Below is a small trained network, with its code and all its weights. Each question gives an input and a target symbol and asks what happens when units are switched off, that is, made to give their printed mean instead of their output.

import numpy as np


def w(rows, s, z=0):
    codes = np.array(rows[::2]) - 128.0
    scale = np.full(codes.shape[1], s)
    scale[-1] = z or s
    return codes * scale


def f(y):
    return np.maximum(y, 0)


def softmax(a):
    e = np.exp(a - a.max(-1, keepdims=True))
    return e / e.sum(-1, keepdims=True)


def log_softmax(a):
    a = a - a.max(-1, keepdims=True)
    return a - np.log(np.exp(a).sum(-1, keepdims=True))


def net(x, mask):
    ids = ['βγεηθξπ'.index(c) for c in x.split()]
    T = len(ids)
    res = E[ids] + P[:T]
    u = 0
    for l in range(2):
        q, k, v = (res @ M[l].T for M in (Q, K, V))
        z = softmax(np.where(np.tri(T) > 0, q @ k.T / 4**0.5, -1e9)) @ v
        res = res + np.where(mask[u], z, O[l][:, -1]) @ O[l][:, :-1]
        u += 1
        y = f(res @ A[l][:, :-1].T + A[l][:, -1])
        res = res + np.where(mask[u : u + 12], y, B[l][:, -1]) @ B[l][:, :-1]
        u += 12
    return log_softmax(res[-1] @ U[:, :-1].T + U[:, -1])


Q, K, V, O, A, B = {}, {}, {}, {}, {}, {}
E = w([
[125,133,95],'β',
[129,129,117],'γ',
[69,129,182],'ε',
[134,164,138],'η',
[72,169,86],'θ',
[252,104,138],'ξ',
[158,119,242],'π',
],0.018)
P = w([
[113,2,69],'0',
[131,97,123],'1',
[158,153,135],'2',
[171,140,139],'3',
[172,115,135],'4',
[171,120,133],'5',
[174,96,130],'6',
[164,75,114],'7',
],0.0051)
Q[0] = w([
[255,76,79],'L0H1',
[246,167,46],'L0H1',
[83,68,219],'L0H1',
[4,197,140],'L0H1',
],0.0092)
K[0] = w([
[233,58,173],'L0H1',
[247,156,171],'L0H1',
[54,180,166],'L0H1',
[63,183,61],'L0H1',
],0.012)
V[0] = w([
[201,95,211],'L0H1',
[2,127,188],'L0H1',
[136,161,69],'L0H1',
[151,69,206],'L0H1',
],0.0087)
O[0] = w([
[176,254,58,252],'L0H1',
[142,224,163,3],'L0H1',
[95,67,73,106],'L0H1',
[152,145,185,202],'L0H1',
],0.0062,0.0025)
A[0] = w([
[98,172,145,56],'L0N1',
[197,95,43,75],'L0N2',
[203,200,114,136],'L0N3',
[103,184,164,34],'L0N4',
[163,211,97,64],'L0N5',
[71,122,106,73],'L0N6',
[181,211,126,86],'L0N7',
[106,254,80,109],'L0N8',
[40,84,224,105],'L0N9',
[69,125,85,56],'L0N10',
[196,127,93,84],'L0N11',
[76,139,134,1],'L0N12',
],0.0081,0.0082)
B[0] = w([
[254,200,16,129],'L0N1',
[114,105,46,198],'L0N2',
[113,132,73,255],'L0N3',
[209,159,36,133],'L0N4',
[114,62,145,149],'L0N5',
[192,194,116,138],'L0N6',
[110,62,90,184],'L0N7',
[152,121,54,178],'L0N8',
[192,228,100,198],'L0N9',
[183,253,140,137],'L0N10',
[141,104,81,176],'L0N11',
[246,150,12,128],'L0N12',
],0.0079,0.0044)
Q[1] = w([
[146,107,30],'L1H1',
[133,240,136],'L1H1',
[158,2,52],'L1H1',
[199,252,91],'L1H1',
],0.0072)
K[1] = w([
[165,172,72],'L1H1',
[178,73,253],'L1H1',
[113,90,37],'L1H1',
[200,43,177],'L1H1',
],0.0083)
V[1] = w([
[101,184,7],'L1H1',
[64,116,2],'L1H1',
[250,34,69],'L1H1',
[168,2,191],'L1H1',
],0.0062)
O[1] = w([
[6,64,215,188],'L1H1',
[53,17,163,173],'L1H1',
[212,103,113,254],'L1H1',
[186,18,3,121],'L1H1',
],0.0058,0.0076)
A[1] = w([
[188,108,157,121],'L1N1',
[206,139,108,145],'L1N2',
[198,178,162,66],'L1N3',
[131,121,193,1],'L1N4',
[150,127,154,174],'L1N5',
[157,170,105,112],'L1N6',
[187,80,169,31],'L1N7',
[58,135,8,46],'L1N8',
[114,174,183,93],'L1N9',
[142,116,128,42],'L1N10',
[96,104,125,40],'L1N11',
[88,129,72,74],'L1N12',
],0.014,0.0073)
B[1] = w([
[119,153,119,195],'L1N1',
[104,160,164,254],'L1N2',
[112,76,114,216],'L1N3',
[110,192,12,128],'L1N4',
[115,155,118,170],'L1N5',
[147,119,167,185],'L1N6',
[120,180,105,176],'L1N7',
[163,171,215,207],'L1N8',
[138,101,50,180],'L1N9',
[164,150,101,136],'L1N10',
[249,175,95,135],'L1N11',
[160,132,199,159],'L1N12',
],0.011,0.0081)
U = w([
[225,78,190,3],'β',
[134,86,66,176],'γ',
[83,220,1,152],'ε',
[111,153,57,216],'η',
[35,164,168,195],'θ',
[238,142,24,51],'ξ',
[229,241,157,33],'π',
],0.0099,0.0048)

Each question gives the input, a string of symbols that net reads in full, and the target symbol t.
The units are the heads (4 rows each of Q, K, V and O) and the neurons (one row each of A and B). Each row of codes is followed by its name. A weight is (code - 128) times the scale printed after its matrix; where a second scale follows, it is the last column's (O, A, B and U).
mask holds one flag per unit, layer by layer, with each layer's heads first. A switched-off unit (its flag False) gives its mean, the last column of its rows in O or B, instead of its output. The means were averaged over made-up inputs and are rounded, as every weight is.
A unit's drop is (log p(t) with every unit on - log p(t) with that unit switched off) / (log p(t) with every unit on - log p(t) with every unit switched off).
The circuit of an input: a set's keep is (log p(t) with only the set's units on - log p(t) with every unit switched off) / (log p(t) with every unit on - log p(t) with every unit switched off). Starting from the 12 units with the biggest drops (on a tie, the unit counted first), units are removed one at a time, each time the one whose removal leaves the highest keep (on an exact tie, the one counted first), for as long as the keep stays at least 0.8.
units of the circuit, in order: the units of the circuit, biggest drop first
top k neurons: the k neurons with the biggest drops, biggest first
k most important neurons of layer l: the k neurons of layer l with the biggest drops, biggest first
drop when u is switched off: that unit's drop, to one decimal
input β θ ε γ ε ε, target ε: top 2 neurons => L0N9, L1N9
input θ β π β π θ, target π: top 2 neurons => L0N10, L1N8
input θ β η, target θ: units of the circuit, in order => L1H1
input γ ξ θ ε γ β θ π, target π: units of the circuit, in order => L1H1, L0H1, L0N9
input η ξ β θ β β β, target β: top 2 neurons => L1N8, L0N2
input γ π γ, target π: units of the circuit, in order => L1H1, L0H1
input ε ξ β γ, target γ: top 2 neurons => L0N2, L1N8
input η γ γ ξ β γ, target γ: 2 most important neurons of layer 0 => L0N2, L0N3
input ε β η θ π θ, target π: top 2 neurons => L1N8, L0N10
input ε ξ γ η η π π π, target π: top 2 neurons => L1N2, L1N6
input η θ η β, target θ: top 2 neurons => L1N9, L0N9
input π β π β, target π: top 3 neurons => L1N8, L0N2, L1N3
input η ξ β, target β: 2 most important neurons of layer 1 => L1N8, L1N12
input ε ε β θ, target θ: top 2 neurons => L0N9, L1N8
input β ε γ β π π ε, target π: top 3 neurons => L1N6, L0N9, L1N2
input ε π ε, target π: top 2 neurons => L1N6, L1N2
input ε β β η θ γ, target θ: top neuron => L1N9
input ε θ β γ β θ γ, target θ: drop when L0N6 is switched off => 0.0
input β π π π η β, target π: drop when L0H1 is switched off => 0.2
input θ ε π π η, target π: top neuron => L0N8
input β π γ, target π: drop when L0H1 is switched off => 0.7
input π π β β ε ε ε ε, target ε: drop when L1N8 is switched off => 0.3
